Small tables with named rows and columns. After each table, cells are looked up by row and column.

Mavove =
fields: Samifed, Lod, Faz, Goz, Ninoma, Gulivuk, Lebetab, Zufavi, Kas, Tor
Vidofof: [114, 134, 133, 138, 138, 121, 157, 175, 111, 142]
Fuma: [120, 138, 127, 125, 177, 134, 139, 131, 91, 99]
Dorud: [191, 165, 117, 136, 128, 153, 156, 154, 84, 189]
Mumilod: [158, 153, 109, 118, 160, 148, 143, 129, 64, 131]
Ruvami: [167, 156, 133, 137, 171, 151, 141, 125, 101, 137]
Lov: [165, 168, 185, 196, 145, 161, 145, 140, 235, 197]

Ninoma of Vidofof is 138
Kas of Fuma is 91
Tor of Lov is 197
Goz of Fuma is 125
Kas of Ruvami is 101
Tor of Mumilod is 131
Goz of Vidofof is 138
Lod of Lov is 168
Ninoma of Dorud is 128
Tor of Ruvami is 137

Sok.tsv
	Guz	Zur	Belegat
Didu	20.44	36.49	41.76
Legis	42.41	32.61	54.32
Ped	90.96	50.50	41.82
Bekob	51.09	28.89	71.14
Betuka	70.90	24.26	5.36
Ref	49.09	20.15	21.68

Guz of Didu is 20.44
Guz of Legis is 42.41
Guz of Betuka is 70.90
Belegat of Didu is 41.76
Zur of Ref is 20.15
Belegat of Ref is 21.68
Zur of Didu is 36.49
Zur of Betuka is 24.26
Belegat of Legis is 54.32
Guz of Ped is 90.96
Belegat of Ped is 41.82

Kenu
|  | Paf | Luku | Nodif |
|---|---|---|---|
| Felu | 2291 | 5970 | 2930 |
| Zumiko | 4026 | 8012 | 3257 |
| Dupi | 7920 | 6326 | 5337 |
| Nolekel | 5739 | 6042 | 5633 |
| Kevasi | 5244 | 4605 | 5784 |
| Viz | 4805 | 5870 | 5507 |
| Firak | 7677 | 4901 | 8047 |
| Mimovez | 3316 | 6230 | 3816 |
| Giba | 5140 | 5543 | 6549 |

Viz, Nodif -> 5507
Nolekel, Luku -> 6042
Mimovez, Luku -> 6230
Felu, Nodif -> 2930
Dupi, Luku -> 6326
Giba, Paf -> 5140
Viz, Paf -> 4805
Giba, Nodif -> 6549
Firak, Paf -> 7677
Viz, Luku -> 5870
Kevasi, Nodif -> 5784
Zumiko, Paf -> 4026
Dupi, Paf -> 7920
Mimovez, Paf -> 3316
Nolekel, Nodif -> 5633

Zibopov
         Gateniv  Lafe  Gerobi  Zeda  Rek  Zapo  Reso  Suse  Vaso
Sez           38    50      28    50   54    32    44    82    31
Bor           27    34      40    43   34    23    14    48    45
Getabi        55    37      45    45   41    46    34    42    39
Puge          34    37      43    50   51    45    39    59    49
Modaked       55    41      37    32   45    39    38    47    28
Dovi          38    34      38    50   45    39    38    41    45
Boted         43    41      60    54   36    33    50    37    48
Dag           28    36      31    66   31    24    28    44    33
Bib           42    43      42    43   42    41    43    42    42

What is the Zapo of Dag in Zibopov? 24
What is the Reso of Dovi in Zibopov? 38
What is the Lafe of Bib in Zibopov? 43
What is the Vaso of Sez in Zibopov? 31
What is the Vaso of Dovi in Zibopov? 45
What is the Gerobi of Puge in Zibopov? 43
What is the Zeda of Bor in Zibopov? 43
What is the Reso of Bor in Zibopov? 14
What is the Rek of Dag in Zibopov? 31
What is the Zeda of Puge in Zibopov? 50
What is the Zapo of Boted in Zibopov? 33
What is the Zeda of Modaked in Zibopov? 32
What is the Gerobi of Bor in Zibopov? 40
What is the Vaso of Puge in Zibopov? 49
What is the Vaso of Modaked in Zibopov? 28
What is the Vaso of Bib in Zibopov? 42
Which row has the largest Gerobi? Boted

Monisel:
         Tilime  Dopovi  Zake  Ripa  Gibafu  Zitepo  Betinip
Riru        111     114   187   113      89     133      119
Zeragu       76     115   121   129     122     127      138
Velunek     102     128   147   144      88     179      129
Mar         108     123    98   133     127     134      126
Zikiger     106     107    82   102     143      71      117
Zezu        140     115    58   107     117      98       97
Zon          72     125   127   147      47     199      132
Sagebi      117     116   177   115     102     130      119

Zezu, Betinip: 97
Zezu, Zake: 58
Zeragu, Betinip: 138
Sagebi, Tilime: 117
Mar, Dopovi: 123
Zon, Tilime: 72
Zezu, Tilime: 140
Sagebi, Zake: 177
Velunek, Tilime: 102
Zeragu, Zake: 121
Velunek, Zitepo: 179
Zezu, Ripa: 107
Row with the largest Ripa: Zon

Rogerum =
,Lutevu,Vosine,Zope
Masi,136,58,56
Fifirer,131,105,35
Ged,118,114,144
Fosum,79,69,146
Lin,69,113,122
Feso,231,16,25
Tar,125,153,114
Dedad,170,160,63

Lin, Vosine => 113
Dedad, Zope => 63
Tar, Vosine => 153
Masi, Lutevu => 136
Tar, Zope => 114
Dedad, Lutevu => 170

Rudugo =
|  | Dek | Luvu |
|---|---|---|
| Sud | 79 | 29 |
| Sug | 48 | 53 |
| Bobu | 62 | 85 |
| Dozi | 61 | 16 |

Bobu, Dek -> 62
Sug, Luvu -> 53
Dozi, Luvu -> 16
Sug, Dek -> 48
Dozi, Dek -> 61
Sud, Luvu -> 29

Geb =
cols = Sos, Mamar, Guso, Koz
Dov: [10.1, 39.6, -89.8, 20.9]
Rurulo: [-20.3, 29.6, 43.8, -23.8]
Sefuti: [75.5, 24.6, -76.3, 29.5]
Lat: [37.2, -26.3, 94.3, -2.8]
Lol: [67.1, 18.1, -62.4, 56.2]
Duvulam: [-35.8, -28.6, -20.4, 16.2]
Dunu: [31.7, 16.1, -84.4, 55.7]
Ler: [8.3, -16.6, 18.7, 82.7]
Furo: [-18.7, 0.4, 86.9, -68.2]

What is the Guso of Ler in Geb?
18.7
What is the Koz of Furo in Geb?
-68.2
What is the Mamar of Lol in Geb?
18.1
What is the Koz of Lat in Geb?
-2.8
What is the Mamar of Duvulam in Geb?
-28.6
What is the Sos of Ler in Geb?
8.3
What is the Koz of Rurulo in Geb?
-23.8
What is the Guso of Sefuti in Geb?
-76.3
What is the Guso of Lol in Geb?
-62.4
What is the Guso of Dunu in Geb?
-84.4
What is the Guso of Rurulo in Geb?
43.8
What is the Mamar of Furo in Geb?
0.4
What is the Sos of Sefuti in Geb?
75.5
What is the Koz of Duvulam in Geb?
16.2
What is the Koz of Ler in Geb?
82.7
What is the Sos of Lol in Geb?
67.1
What is the Guso of Duvulam in Geb?
-20.4
What is the Guso of Lat in Geb?
94.3
What is the Mamar of Ler in Geb?
-16.6
What is the Sos of Dov in Geb?
10.1
Row with the largest Koz: Ler

Gebu
fields: Pivepov, Rotati, Sanu, Des, Boz, Mosos
Mozura: [115, 161, 121, 112, 115, 117]
Gadota: [113, 255, 81, 108, 116, 115]
Godadip: [120, 3, 67, 105, 114, 115]
Gokives: [117, 25, 84, 100, 114, 113]
Tovirov: [114, 250, 107, 113, 117, 119]
Mise: [114, 75, 148, 99, 114, 115]
Vuf: [115, 47, 139, 90, 113, 115]
Ripovu: [110, 72, 148, 103, 113, 110]
Mal: [109, 153, 169, 153, 114, 112]

What is the Sanu of Godadip in Gebu?
67
What is the Mosos of Godadip in Gebu?
115
What is the Des of Mozura in Gebu?
112
What is the Pivepov of Godadip in Gebu?
120
What is the Sanu of Ripovu in Gebu?
148
What is the Des of Gadota in Gebu?
108
What is the Rotati of Tovirov in Gebu?
250
What is the Des of Godadip in Gebu?
105
What is the Pivepov of Gadota in Gebu?
113
What is the Pivepov of Mal in Gebu?
109

Regir:
|  | Nasede | Lirifa | Nane | Kibo | Vop | Fon | Zuvoneg | Nituner |
|---|---|---|---|---|---|---|---|---|
| Molima | 103 | 49 | 99 | 98 | 60 | 52 | 111 | 86 |
| Demun | 166 | 106 | 92 | 75 | 217 | 126 | 93 | 145 |
| Fogup | 174 | 105 | 94 | 73 | 209 | 122 | 95 | 143 |
| Kapanot | 185 | 103 | 98 | 74 | 194 | 115 | 101 | 141 |
| Paziti | 177 | 64 | 119 | 106 | 146 | 78 | 136 | 136 |
| Gup | 84 | 44 | 98 | 105 | 62 | 50 | 109 | 85 |
| Dukif | 136 | 106 | 73 | 51 | 115 | 99 | 70 | 93 |
| Num | 192 | 96 | 103 | 78 | 178 | 105 | 111 | 139 |
| Lumadi | 65 | 49 | 98 | 121 | 169 | 87 | 106 | 124 |
| Did | 91 | 99 | 68 | 66 | 158 | 112 | 61 | 103 |
| Tago | 176 | 63 | 119 | 106 | 145 | 77 | 136 | 136 |

What is the Nane of Did in Regir? 68
What is the Kibo of Kapanot in Regir? 74
What is the Lirifa of Kapanot in Regir? 103
What is the Nituner of Did in Regir? 103
What is the Zuvoneg of Fogup in Regir? 95
What is the Nane of Molima in Regir? 99
What is the Nane of Kapanot in Regir? 98
What is the Nasede of Gup in Regir? 84
What is the Zuvoneg of Lumadi in Regir? 106
What is the Lirifa of Paziti in Regir? 64
What is the Nane of Fogup in Regir? 94
Row with the largest Fon: Demun

